Here is a tiny trained network, its code and every weight. The questions are about switching its units off for an input and a target symbol, where a switched-off unit gives its printed mean instead of its output.

import numpy as np


def w(rows, s, z=0):
    codes = np.array(rows[::2]) - 128.0
    scale = np.full(codes.shape[1], s)
    scale[-1] = z or s
    return codes * scale


def norm(h):
    return h / np.sqrt((h * h).mean(-1, keepdims=True) + 1e-5)


def f(y):
    return np.maximum(y, 0)


def softmax(a):
    e = np.exp(a - a.max(-1, keepdims=True))
    return e / e.sum(-1, keepdims=True)


def log_softmax(a):
    a = a - a.max(-1, keepdims=True)
    return a - np.log(np.exp(a).sum(-1, keepdims=True))


def net(x, mask):
    ids = ['Παδεηθτψω'.index(c) for c in x.split()]
    T = len(ids)
    res = E[ids] + P[:T]
    u = 0
    for l in range(2):
        q, k, v = (norm(res) @ M[l].T for M in (Q, K, V))
        z = softmax(np.where(np.tri(T) > 0, q @ k.T / 2**0.5, -1e9)) @ v
        res = res + np.where(mask[u], z, O[l][:, -1]) @ O[l][:, :-1]
        u += 1
        y = f(norm(res) @ A[l][:, :-1].T + A[l][:, -1])
        res = res + np.where(mask[u : u + 4], y, B[l][:, -1]) @ B[l][:, :-1]
        u += 4
    return log_softmax(norm(res)[-1] @ U[:, :-1].T + U[:, -1])


Q, K, V, O, A, B = {}, {}, {}, {}, {}, {}
E = w([
[126,77,123,47,68,105],'Π',
[95,63,129,74,63,90],'α',
[97,68,106,35,78,69],'δ',
[103,61,126,63,64,103],'ε',
[239,162,254,165,97,122],'η',
[103,72,129,75,74,90],'θ',
[156,72,160,119,107,186],'τ',
[238,210,191,16,36,130],'ψ',
[229,165,148,86,102,6],'ω',
],0.003)
P = w([
[156,97,141,205,110,237],'0',
[25,204,164,151,78,181],'1',
[180,57,117,94,120,137],'2',
[6,195,156,195,116,126],'3',
[164,71,123,93,148,132],'4',
[16,212,124,176,148,106],'5',
[169,88,128,74,184,134],'6',
[16,206,116,170,183,110],'7',
[159,106,129,72,210,134],'8',
[4,211,99,170,202,85],'9',
[173,79,124,85,172,130],'10',
],0.0038)
Q[0] = w([
[104,177,118,226,151,86],'0.h0',
[2,213,129,170,155,94],'0.h0',
],0.0087)
K[0] = w([
[126,169,155,98,168,54],'0.h0',
[116,137,158,104,254,113],'0.h0',
],0.011)
V[0] = w([
[76,108,62,1,195,58],'0.h0',
[197,237,126,166,117,78],'0.h0',
],0.003)
O[0] = w([
[176,143,158,81,34,175,1],'0.h0',
[111,83,254,21,234,144,145],'0.h0',
],0.0035,0.0027)
A[0] = w([
[43,201,34,188,61,83,240],'0.n0',
[47,63,122,130,169,199,254],'0.n1',
[138,205,194,32,113,56,88],'0.n2',
[207,67,203,121,180,2,86],'0.n3',
],0.0035,0.00072)
B[0] = w([
[153,204,164,43,250,151,189],'0.n0',
[106,152,215,3,64,5,186],'0.n1',
[104,78,216,207,55,102,221],'0.n2',
[13,89,94,46,89,171,253],'0.n3',
],0.0038,0.0039)
Q[1] = w([
[179,2,88,49,122,159],'1.h0',
[72,223,117,247,158,149],'1.h0',
],0.0072)
K[1] = w([
[103,92,2,170,174,244],'1.h0',
[138,131,183,48,43,56],'1.h0',
],0.0077)
V[1] = w([
[253,133,177,87,112,166],'1.h0',
[142,127,101,114,22,137],'1.h0',
],0.0069)
O[1] = w([
[140,153,197,41,163,2,1],'1.h0',
[84,230,184,71,62,183,54],'1.h0',
],0.0066,0.0027)
A[1] = w([
[138,166,145,41,106,52,133],'1.n0',
[42,25,130,73,3,102,165],'1.n1',
[112,2,25,153,144,226,2],'1.n2',
[134,234,31,120,19,187,94],'1.n3',
],0.0047,0.0031)
B[1] = w([
[219,169,84,214,133,151,167],'1.n0',
[101,103,196,198,76,179,254],'1.n1',
[160,254,158,33,226,122,193],'1.n2',
[115,67,28,62,153,8,153],'1.n3',
],0.0055,0.0062)
U = w([
[149,249,190,112,113,88,5],'Π',
[121,121,49,154,157,175,27],'α',
[206,177,79,117,78,76,151],'δ',
[91,130,51,82,66,131,169],'ε',
[137,55,115,190,187,43,140],'η',
[192,114,60,169,158,169,2],'θ',
[114,110,198,179,61,192,219],'τ',
[190,131,173,77,153,26,49],'ψ',
[126,134,159,77,249,188,159],'ω',
],0.011,0.0015)

Each question gives the input, a string of symbols that net reads in full, and the target symbol t.
The units are the heads (2 rows each of Q, K, V and O) and the neurons (one row each of A and B). Each row of codes is followed by its name. A weight is (code - 128) times the scale printed after its matrix; where a second scale follows, it is the last column's (O, A, B and U).
mask holds one flag per unit, layer by layer, with each layer's heads first. A switched-off unit (its flag False) gives its mean, the last column of its rows in O or B, instead of its output. The means were averaged over made-up inputs and are rounded, as every weight is.
A unit's drop is (log p(t) with every unit on - log p(t) with that unit switched off) / (log p(t) with every unit on - log p(t) with every unit switched off).
The circuit of an input: a set's keep is (log p(t) with only the set's units on - log p(t) with every unit switched off) / (log p(t) with every unit on - log p(t) with every unit switched off). Starting from all 10 units, units are removed one at a time, each time the one whose removal leaves the highest keep (on an exact tie, the one counted first), for as long as the keep stays at least 0.8.
units of the circuit, in order: the units of the circuit, biggest drop first
most important unit: the unit with the biggest drop
k most important neurons: the k neurons with the biggest drops, biggest first
k most important neurons of layer l: the k neurons of layer l with the biggest drops, biggest first
input ε ε ω ω τ, target ε: most important unit -> 1.h0
input Π τ τ Π, target ω: 2 most important neurons -> [0.n0, 0.n3]
input ε ε ε ε Π, target ε: units of the circuit, in order -> [1.h0, 0.h0, 1.n3]
input ω α τ τ, target ω: 3 most important neurons -> [0.n0, 1.n1, 0.n2]
input ε ψ ψ α ω ε ψ ε θ τ δ, target ε: 3 most important neurons -> [0.n2, 0.n1, 1.n3]
input τ ω τ τ ω Π Π, target τ: 3 most important neurons -> [0.n0, 0.n3, 0.n1]
input δ ω δ, target δ: 2 most important neurons -> [0.n3, 0.n0]
input ε τ Π ε ω τ α τ ψ ε, target Π: 3 most important neurons -> [0.n0, 0.n3, 0.n2]
input ω Π ω α τ Π ω ω ω τ ω, target ω: 4 most important neurons -> [0.n1, 0.n3, 1.n2, 0.n0]
input ψ τ α τ τ τ α τ ω ε Π, target ψ: units of the circuit, in order -> [1.h0, 0.n1]
input η τ ψ τ ω δ ψ ω τ, target η: units of the circuit, in order -> [1.h0, 0.h0, 0.n1]
input ε ψ ω α ε δ ψ ε ε τ α, target ε: 2 most important neurons -> [0.n1, 0.n2]
input τ η θ ω α ω ψ ω ω τ, target τ: units of the circuit, in order -> [0.h0, 1.n2, 0.n1]
input ω ε ω τ τ τ ε ω ω δ ε, target ω: units of the circuit, in order -> [1.n2]
input ω τ ω, target ω: units of the circuit, in order -> [0.h0, 1.n2, 1.h0]
input α ω δ, target α: 2 most important neurons -> [0.n0, 0.n2]
input θ ε Π η θ ω ω, target θ: units of the circuit, in order -> [0.h0, 1.h0, 0.n0, 0.n2]
input ω ω τ ω ψ, target ω: units of the circuit, in order -> [0.n1, 0.h0, 1.n2]
input ψ ε Π ω ω ω δ η Π ε τ, target ψ: units of the circuit, in order -> [1.h0, 0.n1, 0.h0]
input θ ω ω α ω ψ η τ ε, target θ: units of the circuit, in order -> [0.h0, 1.h0, 0.n0, 0.n3]
input ω τ τ Π, target ω: most important unit -> 0.n0
input η ε ω η θ δ τ τ ψ, target η: units of the circuit, in order -> [1.h0, 0.h0, 0.n2]
input τ ω ω τ α τ ε η ψ, target τ: 3 most important neurons -> [0.n2, 0.n3, 0.n0]
input τ ω δ τ ω τ ε, target τ: 2 most important neurons -> [0.n0, 0.n3]
input ψ τ ε ω ε ψ τ ω α ω θ, target ψ: 2 most important neurons -> [0.n1, 0.n2]
input τ ω τ ω τ τ Π α, target ω: 2 most important neurons of layer 1 -> [1.n1, 1.n0]
input ω ω η τ τ θ, target ω: units of the circuit, in order -> [0.n0]
input ω τ δ, target ω: 4 most important neurons -> [0.n3, 1.n2, 0.n2, 0.n0]
input ε ω τ ω Π τ η η ω, target ε: units of the circuit, in order -> [0.h0, 1.h0, 1.n3]
input ε ω ε ω ε ε τ, target ε: units of the circuit, in order -> [1.h0, 0.h0, 1.n3]
